Below is a small trained network, with its code and all its weights. Each question gives an input and a class and asks what happens when units are switched off, that is, made to give their printed mean instead of their output.

import numpy as np


def w(rows, s, z=0):
    codes = np.array(rows[::2]) - 128.0
    scale = np.full(codes.shape[1], s)
    scale[-1] = z or s
    return codes * scale


def norm(h):
    return h / np.sqrt((h * h).mean(-1, keepdims=True) + 1e-5)


def f(y):
    return y / 2 * (1 + np.tanh(0.7978845608 * (y + 0.044715 * y**3)))


def log_softmax(a):
    a = a - a.max(-1, keepdims=True)
    return a - np.log(np.exp(a).sum(-1, keepdims=True))


def net(x, mask):
    res = np.array(x, float).reshape(1, 7) / 4 @ E
    u = 0
    for l in range(3):
        y = f(norm(res) @ A[l][:, :-1].T + A[l][:, -1])
        res = res + np.where(mask[u : u + 11], y, B[l][:, -1]) @ B[l][:, :-1]
        u += 11
    return log_softmax(norm(res)[-1] @ U[:, :-1].T + U[:, -1])


A, B = {}, {}
E = w([
[146,106,180,98,204],'x0',
[210,91,188,202,99],'x1',
[75,3,140,182,188],'x2',
[195,90,19,138,138],'x3',
[150,157,95,191,221],'x4',
[127,156,174,106,90],'x5',
[31,100,80,229,170],'x6',
],0.004)
A[0] = w([
[62,118,42,118,136,46],'L0N0',
[146,122,77,135,81,157],'L0N1',
[66,111,92,156,116,99],'L0N2',
[137,139,80,145,111,113],'L0N3',
[184,113,125,137,179,232],'L0N4',
[107,114,197,63,205,61],'L0N5',
[153,180,97,210,98,131],'L0N6',
[134,254,180,87,161,249],'L0N7',
[96,157,131,114,187,109],'L0N8',
[161,157,111,192,201,151],'L0N9',
[158,147,47,192,138,167],'L0N10',
],0.0085,0.0019)
B[0] = w([
[32,47,52,53,126,171],'L0N0',
[162,200,188,63,127,150],'L0N1',
[47,92,96,161,83,158],'L0N2',
[219,88,129,146,184,137],'L0N3',
[186,124,131,3,191,174],'L0N4',
[89,41,114,80,128,180],'L0N5',
[125,91,207,103,206,164],'L0N6',
[122,235,114,76,220,254],'L0N7',
[145,197,180,164,2,154],'L0N8',
[200,37,108,161,179,178],'L0N9',
[154,87,167,71,161,184],'L0N10',
],0.0044,0.005)
A[1] = w([
[161,169,64,62,125,254],'L1N0',
[214,203,179,79,31,173],'L1N1',
[76,171,151,94,26,217],'L1N2',
[254,125,103,122,127,199],'L1N3',
[112,154,186,136,93,152],'L1N4',
[69,72,44,184,152,52],'L1N5',
[76,11,81,156,126,235],'L1N6',
[75,140,135,75,115,44],'L1N7',
[144,16,147,168,89,165],'L1N8',
[119,159,208,30,136,246],'L1N9',
[126,120,184,96,185,157],'L1N10',
],0.0067,0.0013)
B[1] = w([
[71,122,131,236,169,204],'L1N0',
[87,96,34,245,100,221],'L1N1',
[193,108,109,162,171,188],'L1N2',
[94,2,119,147,194,196],'L1N3',
[145,165,59,150,96,144],'L1N4',
[65,159,85,30,130,173],'L1N5',
[78,148,173,160,138,219],'L1N6',
[135,85,114,86,193,154],'L1N7',
[158,248,160,99,75,176],'L1N8',
[220,192,133,81,22,253],'L1N9',
[122,122,164,104,71,184],'L1N10',
],0.0047,0.0046)
A[2] = w([
[88,134,28,99,135,223],'L2N0',
[110,212,148,112,147,168],'L2N1',
[254,116,52,128,132,159],'L2N2',
[62,220,120,93,58,187],'L2N3',
[214,109,114,216,44,106],'L2N4',
[69,122,88,98,139,93],'L2N5',
[86,90,90,70,114,154],'L2N6',
[149,162,139,79,118,189],'L2N7',
[57,178,148,145,48,237],'L2N8',
[141,98,189,185,40,200],'L2N9',
[94,131,185,184,172,251],'L2N10',
],0.0085,0.0027)
B[2] = w([
[64,160,245,138,112,219],'L2N0',
[164,203,188,238,37,199],'L2N1',
[75,214,113,20,176,226],'L2N2',
[236,89,137,148,241,254],'L2N3',
[84,153,37,98,122,185],'L2N4',
[59,136,173,203,183,166],'L2N5',
[3,211,180,204,111,182],'L2N6',
[108,155,156,157,67,187],'L2N7',
[173,67,87,194,107,228],'L2N8',
[26,40,24,126,12,183],'L2N9',
[235,51,78,179,85,186],'L2N10',
],0.0055,0.0049)
U = w([
[242,229,160,175,115,181],'0',
[18,136,177,177,192,159],'1',
[149,54,108,198,78,109],'2',
[127,233,107,38,178,66],'3',
[227,62,94,84,240,172],'4',
[153,109,199,43,66,2],'5',
[136,144,6,84,60,145],'6',
],0.016,0.0031)

Each question gives the input, the list of numbers given to net, and the class t.
The units are the neurons (one row each of A and B). Each row of codes is followed by its name. A weight is (code - 128) times the scale printed after its matrix; where a second scale follows, it is the last column's (A, B and U).
mask holds one flag per neuron, layer by layer. A switched-off neuron (its flag False) gives its mean, the last column of its row in B, instead of its output. The means were averaged over made-up inputs and are rounded, as every weight is.
A unit's drop is (log p(t) with every unit on - log p(t) with that unit switched off) / (log p(t) with every unit on - log p(t) with every unit switched off).
The circuit of an input: a set's keep is (log p(t) with only the set's units on - log p(t) with every unit switched off) / (log p(t) with every unit on - log p(t) with every unit switched off). Starting from the 12 units with the biggest drops (on a tie, the unit counted first), units are removed one at a time, each time the one whose removal leaves the highest keep (on an exact tie, the one counted first), for as long as the keep stays at least 0.8.
units of the circuit, in order: the units of the circuit, biggest drop first
most important unit: the unit with the biggest drop
top k neurons: the k neurons with the biggest drops, biggest first
k most important neurons of layer l: the k neurons of layer l with the biggest drops, biggest first
drop when u is switched off: that unit's drop, to one decimal
input [6,3,2,-1,-2,5,1], class 5: units of the circuit, in order : L0N5, L1N9
input [1,-2,2,-3,8,2,-2], class 0: top neuron : L0N7
input [0,-6,7,-5,5,5,-6], class 0: units of the circuit, in order : L1N9, L2N1
input [-3,2,3,-1,4,-3,2], class 4: 3 most important neurons of layer 2 : L2N10, L2N1, L2N9
input [-6,-3,-2,6,-2,-5,-4], class 3: top 2 neurons : L2N2, L0N1
input [1,-6,-3,1,8,3,-2], class 0: 2 most important neurons of layer 0 : L0N7, L0N8
input [2,6,7,1,7,-3,8], class 4: 2 most important neurons of layer 0 : L0N9, L0N4
input [6,-3,-1,-6,8,1,-6], class 0: top 2 neurons : L2N1, L0N8
input [1,-2,-1,8,-2,-8,0], class 1: top 2 neurons : L0N0, L2N6
input [7,0,5,4,-7,-5,-6], class 5: top 2 neurons : L2N3, L0N7
input [5,-4,2,-6,2,6,-7], class 0: top 2 neurons : L0N7, L2N1
input [-1,4,5,4,7,6,8], class 4: 2 most important neurons of layer 0 : L0N9, L0N10
input [3,-1,-2,-5,-6,1,6], class 2: top 2 neurons : L2N8, L0N4
input [-8,5,6,-6,6,-2,8], class 2: top 2 neurons : L2N10, L0N7
input [-4,-1,6,-7,-1,-8,-8], class 2: units of the circuit, in order : L2N2
input [0,-2,-6,8,4,6,-5], class 3: top 2 neurons : L2N2, L1N3
input [-7,4,7,-8,7,5,-5], class 2: 2 most important neurons of layer 2 : L2N9, L2N2
input [-8,2,-8,0,0,-8,-1], class 3: 2 most important neurons of layer 2 : L2N2, L2N8
input [-1,1,-3,2,0,3,-8], class 3: top 2 neurons : L2N2, L0N7
input [1,1,0,-6,6,-8,-5], class 3: most important unit : L0N7
input [1,1,5,8,-6,2,0], class 1: top 2 neurons : L1N9, L0N8
input [-5,5,-1,-3,3,2,-6], class 6: drop when L1N1 is switched off : 0.4
input [2,-6,1,-3,-2,-2,-4], class 0: drop when L1N9 is switched off : 0.3
